Below are the code and all the weights of a small trained network. Each question names an input and a target symbol and asks about switching units off, where a switched-off unit gives its printed mean instead of its output.

import numpy as np


def w(rows, s, z=0):
    codes = np.array(rows[::2]) - 128.0
    scale = np.full(codes.shape[1], s)
    scale[-1] = z or s
    return codes * scale


def norm(h):
    return h / np.sqrt((h * h).mean(-1, keepdims=True) + 1e-5)


def f(y):
    return np.maximum(y, 0)


def softmax(a):
    e = np.exp(a - a.max(-1, keepdims=True))
    return e / e.sum(-1, keepdims=True)


def log_softmax(a):
    a = a - a.max(-1, keepdims=True)
    return a - np.log(np.exp(a).sum(-1, keepdims=True))


def net(x, mask):
    ids = ['βζηθλμξπστ'.index(c) for c in x.split()]
    T = len(ids)
    res = E[ids] + P[:T]
    r = norm(res)
    for j in range(2):
        rows = slice(4 * j, 4 * j + 4)
        q, k, v = (r @ M[0][rows].T for M in (Q, K, V))
        z = softmax(np.where(np.tri(T) > 0, q @ k.T / 4**0.5, -1e9)) @ v
        o = O[0][rows]
        res = res + np.where(mask[j], z, o[:, -1]) @ o[:, :-1]
    y = f(norm(res) @ A[0][:, :-1].T + A[0][:, -1])
    res = res + np.where(mask[2:14], y, B[0][:, -1]) @ B[0][:, :-1]
    return log_softmax(norm(res)[-1] @ U[:, :-1].T + U[:, -1])


Q, K, V, O, A, B = {}, {}, {}, {}, {}, {}
E = w([
[54,72,93,136,200],'β',
[59,106,132,114,215],'ζ',
[166,117,185,153,167],'η',
[58,82,103,118,195],'θ',
[38,150,129,177,163],'λ',
[64,146,132,132,222],'μ',
[84,176,161,132,189],'ξ',
[61,66,124,145,1],'π',
[185,124,141,130,188],'σ',
[194,169,56,180,181],'τ',
],0.0087)
P = w([
[187,48,159,48,2],'0',
[137,26,85,163,160],'1',
[129,47,86,178,162],'2',
[122,62,93,179,152],'3',
[113,81,102,187,147],'4',
[110,93,98,183,135],'5',
[93,105,113,185,123],'6',
[90,114,109,182,120],'7',
[81,122,112,179,102],'8',
[67,127,119,178,90],'9',
[66,125,114,176,86],'10',
[72,94,102,163,92],'11',
],0.005)
Q[0] = w([
[236,146,199,105,90],'H1',
[167,31,219,136,161],'H1',
[73,197,63,47,50],'H1',
[43,137,95,139,207],'H1',
[35,107,61,117,179],'H2',
[9,210,113,57,56],'H2',
[253,116,192,163,100],'H2',
[206,77,205,136,156],'H2',
],0.0062)
K[0] = w([
[86,128,138,191,167],'H1',
[77,173,144,190,95],'H1',
[178,123,131,115,169],'H1',
[192,159,120,123,24],'H1',
[148,63,199,75,91],'H2',
[137,1,137,68,129],'H2',
[83,214,65,197,183],'H2',
[121,196,103,172,112],'H2',
],0.0095)
V[0] = w([
[172,72,86,120,139],'H1',
[121,55,137,138,106],'H1',
[153,134,70,146,49],'H1',
[138,183,128,146,160],'H1',
[120,175,181,125,92],'H2',
[115,118,132,70,214],'H2',
[204,140,2,174,93],'H2',
[82,82,103,191,138],'H2',
],0.0085)
O[0] = w([
[118,126,71,41,65,220],'H1',
[66,173,141,113,109,245],'H1',
[132,84,187,131,29,84],'H1',
[150,59,108,112,168,62],'H1',
[156,146,95,146,190,6],'H2',
[126,90,106,1,142,183],'H2',
[122,209,102,215,47,145],'H2',
[169,111,202,128,87,254],'H2',
],0.0073,0.0038)
A[0] = w([
[212,108,193,145,120,66],'N1',
[86,46,99,132,128,16],'N2',
[58,86,182,182,172,32],'N3',
[88,197,113,135,180,127],'N4',
[233,181,238,164,119,6],'N5',
[232,186,57,185,117,114],'N6',
[133,134,20,139,131,80],'N7',
[72,19,143,117,109,41],'N8',
[160,76,136,195,60,55],'N9',
[61,117,130,242,151,38],'N10',
[101,82,136,182,181,218],'N11',
[41,71,122,164,2,53],'N12',
],0.0068,0.0023)
B[0] = w([
[122,29,43,158,208,186],'N1',
[169,175,185,169,127,161],'N2',
[202,237,158,72,155,187],'N3',
[179,54,72,188,163,169],'N4',
[132,9,45,196,123,212],'N5',
[225,253,168,165,106,199],'N6',
[111,136,149,229,16,170],'N7',
[112,215,215,173,116,196],'N8',
[185,77,117,24,173,181],'N9',
[188,202,106,24,138,183],'N10',
[183,184,68,88,110,202],'N11',
[188,47,184,182,171,254],'N12',
],0.005,0.0043)
U = w([
[194,245,148,203,75,210],'β',
[153,254,222,105,193,57],'ζ',
[97,43,237,194,51,6],'η',
[14,151,82,200,113,209],'θ',
[74,139,206,103,115,67],'λ',
[101,155,187,82,124,65],'μ',
[139,183,87,102,180,176],'ξ',
[153,152,82,4,57,130],'π',
[182,71,107,167,219,196],'σ',
[153,134,137,72,186,105],'τ',
],0.008,0.0016)

Each question gives the input, a string of symbols that net reads in full, and the target symbol t.
The units are the heads (4 rows each of Q, K, V and O) and the neurons (one row each of A and B). Each row of codes is followed by its name. A weight is (code - 128) times the scale printed after its matrix; where a second scale follows, it is the last column's (O, A, B and U).
mask holds one flag per unit, heads first, then neurons. A switched-off unit (its flag False) gives its mean, the last column of its rows in O or B, instead of its output. The means were averaged over made-up inputs and are rounded, as every weight is.
A unit's drop is (log p(t) with every unit on - log p(t) with that unit switched off) / (log p(t) with every unit on - log p(t) with every unit switched off).
The circuit of an input: a set's keep is (log p(t) with only the set's units on - log p(t) with every unit switched off) / (log p(t) with every unit on - log p(t) with every unit switched off). Starting from the 12 units with the biggest drops (on a tie, the unit counted first), units are removed one at a time, each time the one whose removal leaves the highest keep (on an exact tie, the one counted first), for as long as the keep stays at least 0.8.
circuit, biggest first: the units of the circuit, biggest drop first
top k neurons: the k neurons with the biggest drops, biggest first
drop of u: that unit's drop, to one decimal
input λ σ λ μ, target ζ: circuit, biggest first : N3
input σ τ λ σ π λ ζ, target θ: top 2 neurons : N4; N6
input λ σ σ σ π σ τ β β θ, target ζ: circuit, biggest first : H2; N3
input τ τ τ θ λ ζ, target η: circuit, biggest first : H1; N12
input τ σ λ σ σ λ β ξ λ β ξ, target η: circuit, biggest first : N12; H1
input λ μ σ σ λ σ λ λ σ σ σ, target σ: circuit, biggest first : H1; N5
input τ ζ λ θ σ σ σ σ λ θ, target η: circuit, biggest first : N12; H1
input π β λ π η λ, target β: top 2 neurons : N10; N3
input σ θ λ μ, target θ: circuit, biggest first : H2; H1; N7
input ξ π σ, target η: circuit, biggest first : H1; N6
input λ τ σ σ σ μ σ σ σ η τ ζ, target ζ: circuit, biggest first : N8; N3
input σ μ λ σ λ σ σ τ β λ σ η, target σ: top 2 neurons : N5; N1
input ξ ζ λ, target σ: drop of H2 : 0.9
input τ λ ξ, target η: circuit, biggest first : H1
input π λ σ β, target β: drop of N10 : 0.1
input τ λ σ σ σ σ τ μ, target η: drop of N12 : 0.2
input τ τ η, target β: drop of H2 : 2.2
